Here is a tiny trained network, its code and every weight. The questions are about switching its units off for an input and a class, where a switched-off unit gives its printed mean instead of its output.

import numpy as np


def w(rows, s, z=0):
    codes = np.array(rows[::2]) - 128.0
    scale = np.full(codes.shape[1], s)
    scale[-1] = z or s
    return codes * scale


def f(y):
    return y / 2 * (1 + np.tanh(0.7978845608 * (y + 0.044715 * y**3)))


def log_softmax(a):
    a = a - a.max(-1, keepdims=True)
    return a - np.log(np.exp(a).sum(-1, keepdims=True))


def net(x, mask):
    res = np.array(x, float).reshape(1, 3) / 4 @ E
    y = f(res @ A[0][:, :-1].T + A[0][:, -1])
    res = res + np.where(mask, y, B[0][:, -1]) @ B[0][:, :-1]
    return log_softmax(res[-1] @ U[:, :-1].T + U[:, -1])


A, B = {}, {}
E = w([
[203,53,14,38,94,229,82,138,178,206,73],'x0',
[170,107,182,2,49,72,172,74,103,100,198],'x1',
[212,139,178,181,53,95,181,207,251,142,82],'x2',
],0.013)
A[0] = w([
[56,130,74,129,206,165,58,60,62,102,159,79],'neuron 1',
[187,166,157,170,67,92,172,181,184,130,98,60],'neuron 2',
[136,179,167,189,145,99,192,127,139,94,137,30],'neuron 3',
[102,173,81,250,189,156,104,153,105,133,41,151],'neuron 4',
[113,146,151,184,145,103,160,112,139,103,160,18],'neuron 5',
[56,181,161,169,149,80,130,133,104,76,157,24],'neuron 6',
[102,142,101,209,205,141,106,182,154,141,88,141],'neuron 7',
[158,121,117,71,74,61,185,106,125,51,184,222],'neuron 8',
[166,90,50,80,126,192,106,132,152,216,76,4],'neuron 9',
[189,115,178,90,73,109,147,93,90,110,165,136],'neuron 10',
[159,120,135,191,145,107,148,186,209,118,84,139],'neuron 11',
[82,128,155,152,148,112,108,108,80,97,132,75],'neuron 12',
[75,140,140,140,170,62,173,196,97,95,141,150],'neuron 13',
],0.012,0.0034)
B[0] = w([
[26,188,170,65,246,153,198,171,166,192,169,244],'neuron 1',
[83,204,153,98,152,184,181,214,224,177,199,223],'neuron 2',
[137,134,84,186,91,151,74,166,89,157,126,197],'neuron 3',
[162,114,166,87,114,35,169,27,119,64,52,252],'neuron 4',
[161,88,100,153,115,168,86,175,100,148,137,179],'neuron 5',
[163,93,107,203,107,147,95,143,114,181,127,221],'neuron 6',
[202,81,183,109,118,73,149,65,83,55,114,226],'neuron 7',
[208,127,172,94,141,63,153,80,157,86,95,227],'neuron 8',
[165,87,29,197,85,145,45,175,82,144,141,245],'neuron 9',
[170,112,151,120,120,82,187,78,180,49,89,207],'neuron 10',
[48,193,138,63,194,97,158,178,157,141,167,216],'neuron 11',
[146,140,99,127,114,172,115,172,105,171,137,186],'neuron 12',
[191,74,100,157,115,151,92,137,120,152,145,201],'neuron 13',
],0.012,0.025)
U = w([
[202,86,204,88,89,60,164,35,115,63,101,254],'0',
[51,188,174,81,188,180,186,205,131,196,224,131],'1',
[195,54,58,255,71,200,32,172,90,189,144,17],'2',
],0.012,0.006)

Each question gives the input, the list of numbers given to net, and the class t.
The units are the neurons (one row each of A and B). Each row of codes is followed by its name. A weight is (code - 128) times the scale printed after its matrix; where a second scale follows, it is the last column's (A, B and U).
mask holds one flag per neuron, in row order. A switched-off neuron (its flag False) gives its mean, the last column of its row in B, instead of its output. The means were averaged over made-up inputs and are rounded, as every weight is.
A unit's drop is (log p(t) with every unit on - log p(t) with that unit switched off) / (log p(t) with every unit on - log p(t) with every unit switched off).
The circuit of an input: a set's keep is (log p(t) with only the set's units on - log p(t) with every unit switched off) / (log p(t) with every unit on - log p(t) with every unit switched off). Starting from the 12 units with the biggest drops (on a tie, the unit counted first), units are removed one at a time, each time the one whose removal leaves the highest keep (on an exact tie, the one counted first), for as long as the keep stays at least 0.8.
units of the circuit, in order: the units of the circuit, biggest drop first
unit that matters most: the unit with the biggest drop
k most important neurons: the k neurons with the biggest drops, biggest first
drop when u is switched off: that unit's drop, to one decimal
input [-8,-7,8], class 1: 2 most important neurons -> [neuron 11; neuron 2]
input [8,-8,-5], class 0: unit that matters most -> neuron 4
input [-2,6,7], class 1: 2 most important neurons -> [neuron 2; neuron 4]
input [-8,-7,-7], class 2: 4 most important neurons -> [neuron 6; neuron 13; neuron 12; neuron 5]
input [8,2,-8], class 1: 2 most important neurons -> [neuron 1; neuron 6]
input [2,-4,5], class 1: 4 most important neurons -> [neuron 11; neuron 2; neuron 8; neuron 10]
input [4,-1,3], class 2: 2 most important neurons -> [neuron 1; neuron 9]
input [-2,-1,1], class 2: 4 most important neurons -> [neuron 1; neuron 8; neuron 10; neuron 4]
input [0,5,-7], class 1: 2 most important neurons -> [neuron 1; neuron 4]
input [-2,-3,4], class 1: 3 most important neurons -> [neuron 2; neuron 11; neuron 8]
input [-4,3,-1], class 2: 2 most important neurons -> [neuron 4; neuron 7]
input [-3,-8,5], class 0: 2 most important neurons -> [neuron 4; neuron 7]
input [7,5,-5], class 2: 2 most important neurons -> [neuron 9; neuron 4]
input [-5,4,5], class 1: units of the circuit, in order -> [neuron 2]
input [-6,5,-7], class 1: 3 most important neurons -> [neuron 1; neuron 9; neuron 4]
input [-6,-7,-7], class 0: 4 most important neurons -> [neuron 4; neuron 7; neuron 2; neuron 11]
input [-6,1,-5], class 2: drop when neuron 13 is switched off -> 0.4
input [-4,-8,2], class 0: drop when neuron 4 is switched off -> 1.1
input [7,0,1], class 2: drop when neuron 3 is switched off -> 0.0
input [8,3,4], class 2: unit that matters most -> neuron 9
input [5,-5,4], class 0: drop when neuron 3 is switched off -> 0.5
